Below are the code and all the weights of a small trained network. Each question names an input and a target symbol and asks about switching units off, where a switched-off unit gives its printed mean instead of its output.

import numpy as np


def w(rows, s, z=0):
    codes = np.array(rows[::2]) - 128.0
    scale = np.full(codes.shape[1], s)
    scale[-1] = z or s
    return codes * scale


def norm(h):
    return h / np.sqrt((h * h).mean(-1, keepdims=True) + 1e-5)


def f(y):
    return np.maximum(y, 0)


def softmax(a):
    e = np.exp(a - a.max(-1, keepdims=True))
    return e / e.sum(-1, keepdims=True)


def log_softmax(a):
    a = a - a.max(-1, keepdims=True)
    return a - np.log(np.exp(a).sum(-1, keepdims=True))


def net(x, mask):
    ids = ['ΔΠΣΨΩγεηθμτφ'.index(c) for c in x.split()]
    T = len(ids)
    res = E[ids] + P[:T]
    r = norm(res)
    for j in range(2):
        rows = slice(2 * j, 2 * j + 2)
        q, k, v = (r @ M[0][rows].T for M in (Q, K, V))
        z = softmax(np.where(np.tri(T) > 0, q @ k.T / 2**0.5, -1e9)) @ v
        o = O[0][rows]
        res = res + np.where(mask[j], z, o[:, -1]) @ o[:, :-1]
    y = f(norm(res) @ A[0][:, :-1].T + A[0][:, -1])
    res = res + np.where(mask[2:6], y, B[0][:, -1]) @ B[0][:, :-1]
    return log_softmax(norm(res)[-1] @ U[:, :-1].T + U[:, -1])


Q, K, V, O, A, B = {}, {}, {}, {}, {}, {}
E = w([
[150,76,135,42,147,101,155],'Δ',
[158,143,66,143,137,150,67],'Π',
[195,143,133,95,79,174,139],'Σ',
[196,121,127,120,69,141,122],'Ψ',
[134,73,104,105,161,181,175],'Ω',
[200,94,131,129,78,120,115],'γ',
[184,162,156,87,156,77,87],'ε',
[193,168,157,132,53,163,132],'η',
[185,136,160,133,76,149,143],'θ',
[99,162,142,92,49,142,78],'μ',
[183,111,139,176,49,87,128],'τ',
[169,199,108,115,1,117,192],'φ',
],0.009)
P = w([
[243,106,215,148,89,255,99],'0',
[230,106,201,138,110,247,96],'1',
[223,114,180,122,115,226,107],'2',
[213,124,155,105,115,218,111],'3',
[201,129,131,103,119,200,116],'4',
[199,137,114,98,127,184,119],'5',
[182,141,113,86,133,178,125],'6',
[173,154,84,75,134,165,136],'7',
[156,158,75,84,140,154,138],'8',
[141,162,64,85,147,148,147],'9',
[136,166,50,90,156,126,149],'10',
[119,173,41,98,161,113,161],'11',
[101,180,31,94,174,102,166],'12',
[103,185,10,96,182,81,161],'13',
],0.0046)
Q[0] = w([
[128,156,58,66,130,101,108],'head 1',
[248,180,15,10,69,127,130],'head 1',
[45,49,251,181,236,119,114],'head 2',
[39,36,198,232,229,193,94],'head 2',
],0.011)
K[0] = w([
[69,154,124,108,87,124,112],'head 1',
[11,125,119,23,108,119,9],'head 1',
[159,120,175,131,54,153,132],'head 2',
[137,133,159,146,38,158,132],'head 2',
],0.013)
V[0] = w([
[254,171,135,160,179,101,172],'head 1',
[125,132,18,91,247,92,162],'head 1',
[140,139,209,43,145,51,143],'head 2',
[106,27,113,102,123,134,223],'head 2',
],0.0061)
O[0] = w([
[137,147,166,253,137,101,224,178],'head 1',
[205,126,204,187,35,189,135,2],'head 1',
[173,122,232,46,203,46,165,93],'head 2',
[75,36,116,115,181,170,214,142],'head 2',
],0.0061,0.005)
A[0] = w([
[152,3,138,96,128,130,194,170],'neuron 1',
[95,199,143,164,87,131,209,101],'neuron 2',
[49,65,117,226,127,202,233,1],'neuron 3',
[163,176,64,124,134,130,71,45],'neuron 4',
],0.0065,0.0051)
B[0] = w([
[27,123,170,122,70,116,81,255],'neuron 1',
[98,76,142,96,172,141,63,226],'neuron 2',
[32,93,72,246,251,254,255,228],'neuron 3',
[112,46,168,95,89,122,137,171],'neuron 4',
],0.0079,0.0042)
U = w([
[135,107,195,70,166,217,15,99],'Δ',
[89,87,143,163,116,48,78,104],'Π',
[123,153,152,143,132,129,114,44],'Σ',
[88,92,225,81,86,114,157,129],'Ψ',
[79,117,109,146,151,203,182,177],'Ω',
[161,175,107,186,55,175,74,126],'γ',
[85,207,80,73,124,86,145,149],'ε',
[188,198,185,130,149,88,148,255],'η',
[197,25,102,124,113,108,158,61],'θ',
[219,143,133,81,153,225,172,4],'μ',
[144,116,87,197,149,50,125,82],'τ',
[174,165,115,135,252,136,108,60],'φ',
],0.014,0.0066)

Each question gives the input, a string of symbols that net reads in full, and the target symbol t.
The units are the heads (2 rows each of Q, K, V and O) and the neurons (one row each of A and B). Each row of codes is followed by its name. A weight is (code - 128) times the scale printed after its matrix; where a second scale follows, it is the last column's (O, A, B and U).
mask holds one flag per unit, heads first, then neurons. A switched-off unit (its flag False) gives its mean, the last column of its rows in O or B, instead of its output. The means were averaged over made-up inputs and are rounded, as every weight is.
A unit's drop is (log p(t) with every unit on - log p(t) with that unit switched off) / (log p(t) with every unit on - log p(t) with every unit switched off).
The circuit of an input: a set's keep is (log p(t) with only the set's units on - log p(t) with every unit switched off) / (log p(t) with every unit on - log p(t) with every unit switched off). Starting from all 6 units, units are removed one at a time, each time the one whose removal leaves the highest keep (on an exact tie, the one counted first), for as long as the keep stays at least 0.8.
units of the circuit, in order: the units of the circuit, biggest drop first
unit that matters most: the unit with the biggest drop
k most important neurons: the k neurons with the biggest drops, biggest first
heads that matter: for each layer, one digit per head in row order, 1 if its drop is at least 0.15 and else 0, layers parted by /
drop when u is switched off: that unit's drop, to one decimal
input Ψ Π γ φ, target γ: unit that matters most	head 2
input φ Ψ φ Π φ Σ, target γ: heads that matter	01
input φ φ Ω φ Ψ μ, target ε: units of the circuit, in order	[head 1; neuron 2]
input φ θ φ Σ, target μ: units of the circuit, in order	[neuron 1; neuron 3; head 2; head 1]
input θ φ γ Ω τ Π τ Π τ, target γ: heads that matter	00
input Ω θ φ μ θ φ φ τ Ω, target ε: heads that matter	10
input φ Ψ φ φ φ τ γ, target Π: units of the circuit, in order	[neuron 3; head 1]
input Ω Δ γ Π, target γ: units of the circuit, in order	[head 2; head 1]
input τ η φ Π φ Ω Π Ψ φ φ, target γ: units of the circuit, in order	[head 1; head 2]
input ε Ω μ ε Ψ φ Ψ Π, target ε: 2 most important neurons	[neuron 2; neuron 3]
input Ω φ Ω φ Ψ Ω φ Δ, target Ψ: units of the circuit, in order	[neuron 1; head 1]
input Π Ω φ Ψ φ Δ φ Ω φ γ φ Δ φ γ, target Ψ: units of the circuit, in order	[head 2; neuron 1]
input Ω Σ φ φ φ φ φ φ Δ Ψ φ Δ φ, target Ψ: units of the circuit, in order	[head 2; head 1]
input Π Σ η, target γ: units of the circuit, in order	[head 2]
input Ω φ Ω φ θ φ μ τ, target ε: 2 most important neurons	[neuron 3; neuron 2]
input φ φ φ γ φ τ τ θ, target φ: 3 most important neurons	[neuron 1; neuron 3; neuron 2]
input φ Ω ε Ω φ μ φ, target ε: 2 most important neurons	[neuron 3; neuron 2]
input ε θ Σ Σ φ μ τ φ φ φ φ γ, target ε: 2 most important neurons	[neuron 2; neuron 3]
input φ φ τ, target τ: 2 most important neurons	[neuron 1; neuron 3]
input μ η γ Ψ Ω φ φ Ψ φ Π Δ, target ε: units of the circuit, in order	[head 1]
input ε μ γ Ψ φ Ω φ Ω φ φ φ θ, target ε: drop when neuron 1 is switched off	0.0
input φ μ Ω Ω ε ε Ψ φ φ ε Π φ μ Π, target γ: drop when head 2 is switched off	0.7
